[ 0  1  1 -1  3 -1  4  4  9  1 -1  3 -2  2 46 15 -2  0 -3] : U, <33>
[  1   0   1  -1   3   5  -9  -1   5  -3  -1  12  -3   6  42 -11  -1   4
   2] : U, <33>
[ -5   2  -6  14  -1  -3  -5  -2   2  -2  -2 -19  -7   9   7  28  -5  -1
   2] : N, <33>
[ -1  -2  -4   2   0   1  -6   1   1  -6   6  -4  -7  -2 -34 -11   3   2
   2] : L, <33>
[ -3   2  -8   0   3   3   1  -4  -4   1   0  -7  -5   4  -9 -18  -1   1
   1] : N, <33>
[ -3  10   2   0  -2  -5  -1  -4   3   1   1   0  -5   3 -22  -7  -2   1
  -2] : L, <33>
[  4   0   0  -1   3   4  -5  -3   3   2   3   1  -8   3 -36  -8   1   0
  -2] : L, <33>
[ 0 -1 -1 -4 -3 -1 -6  3  7 -2  0  2 -4  4 14 -2  3  4  0] : U, <39>
[-3  2  4  9 -5 -1  3  5 12 -2  4  1  2 -1  1  9  2  9 -3] : U, <39>
[-2 -1  0  3 -2  2  1 -1  7  0 -8  9 -3  2 29 -2  0  0 -2] : U, <33>
[  0  -3   2   0   0   3  -2  -3   5   0   3  10  -6   3  17 -19   4   0
  -3] : U, <33>
[-1 -1 11 -1 -1  3 -3 17  7  0  5 12 -4 -3 -2 -8  2  1 -1] : U, <33>
[ 3  2  4  9 -2 -4 -4  3 10  1  3  1  0  1 -9 18  2  0 -2] : L, <33>
[-5  0 -3 10 -3  1  4  1 10  1  1  8 -7  3 55 -2  2  0  0] : U, <33>
[ -3   2   1   7  -3   0  -1   0  12   1   8  -1  -6   0 -23   2  -1   1
   0] : L, <33>
[ -1   1  -9   6   2   1   0  -4   3   1   1 -11  -7   4  10  -8  -4  -6
   5] : N, <33>
[  0  -2   0  -4  -1  -2  -5   0   7  -3   0  -5  -2  -1 -26  -3   0   3
   0] : L, <39>
[  0   0   3   0   0   4  -4   0   6   2   5   3  -8   5 -29  -1  -2   1
  -2] : L, <33>
[ -4  -1   1  -1  -3  15   3  -4   6  -3  -1  13  -2   2  54 -16   4   4
 -11] : U, <33>
[-16  -5  -6   2   1   4 -11   1   2   0  -1  -4  -2   4 -33  -8   0   0
  -2] : L, <33>
[ -2   2   2   2   1   2   8  -1   2  -1   1   8  -5  10  41 -11   3  -6
  -4] : U, <33>
[-4  0  3  2  0  3  0  3  3 -2  2  9  3  3 46 -9  2  6 -4] : U, <33>
[  1  -3  -3  -6  -1  -1  -8   0  -3   1   1   0  -6   3 -39 -11   0   4
  -4] : L, <33>
[  3   0  -1   0   3   1  -7  -2   2   1   2  -5  -3   5 -55 -10  -2   1
   0] : L, <33>
[  4  -2  -2  11  -3   3 -17  -1   8  -3  -4 -10  -4   1 -34   8  -1   2
  -3] : L, <39>
[ -9  -1  -3   6  -1   1  -4   1   6   2   5  -1  -5   1 -28  -1   6   3
  -1] : L, <33>
[-5  1  0 10 10 -2 -3  1  7 -3  1  5 -3  4 55  0  0  3 -6] : V, <33>
[-10  22  -1  22  -2  -7   4   1   4   1   3 -15   8  -5  55  35   0  -3
   0] : D, <33>
[ -3  -1   2   7   0   3  -4  -1   4   2  -3  -1  -6   1 -30  -8   0   1
   1] : L, <33>
[ -7  -2   3   5  -5   2   2   2   4   0   5  13  -2   3  48 -13   2   2
  -3] : U, <33>
[ -4   3   2   6  -2   3   5   1   4   4   4   5  -1   0  33 -17   3   2
  -1] : U, <33>
[ -2   2  -4  -1  -3  -1   0   0   3  -1   2   7  -1  -2  32 -10   7  -2
  -1] : U, <33>
[-2  3  7  1 -2  2  3  3  5  1  5  8 -3 -1 12 -2  3 -1  1] : U, <33>
[ -3  -3  -3   6   4   1  -4   1   1   1   0  -4  -2  11 -16  -1  -3  -1
  -2] : N, <33>
[  1   1  -3   5   0  -2  10   0   0   0   2 -11   3  -3  17  -3   1  -3
   1] : D, <39>
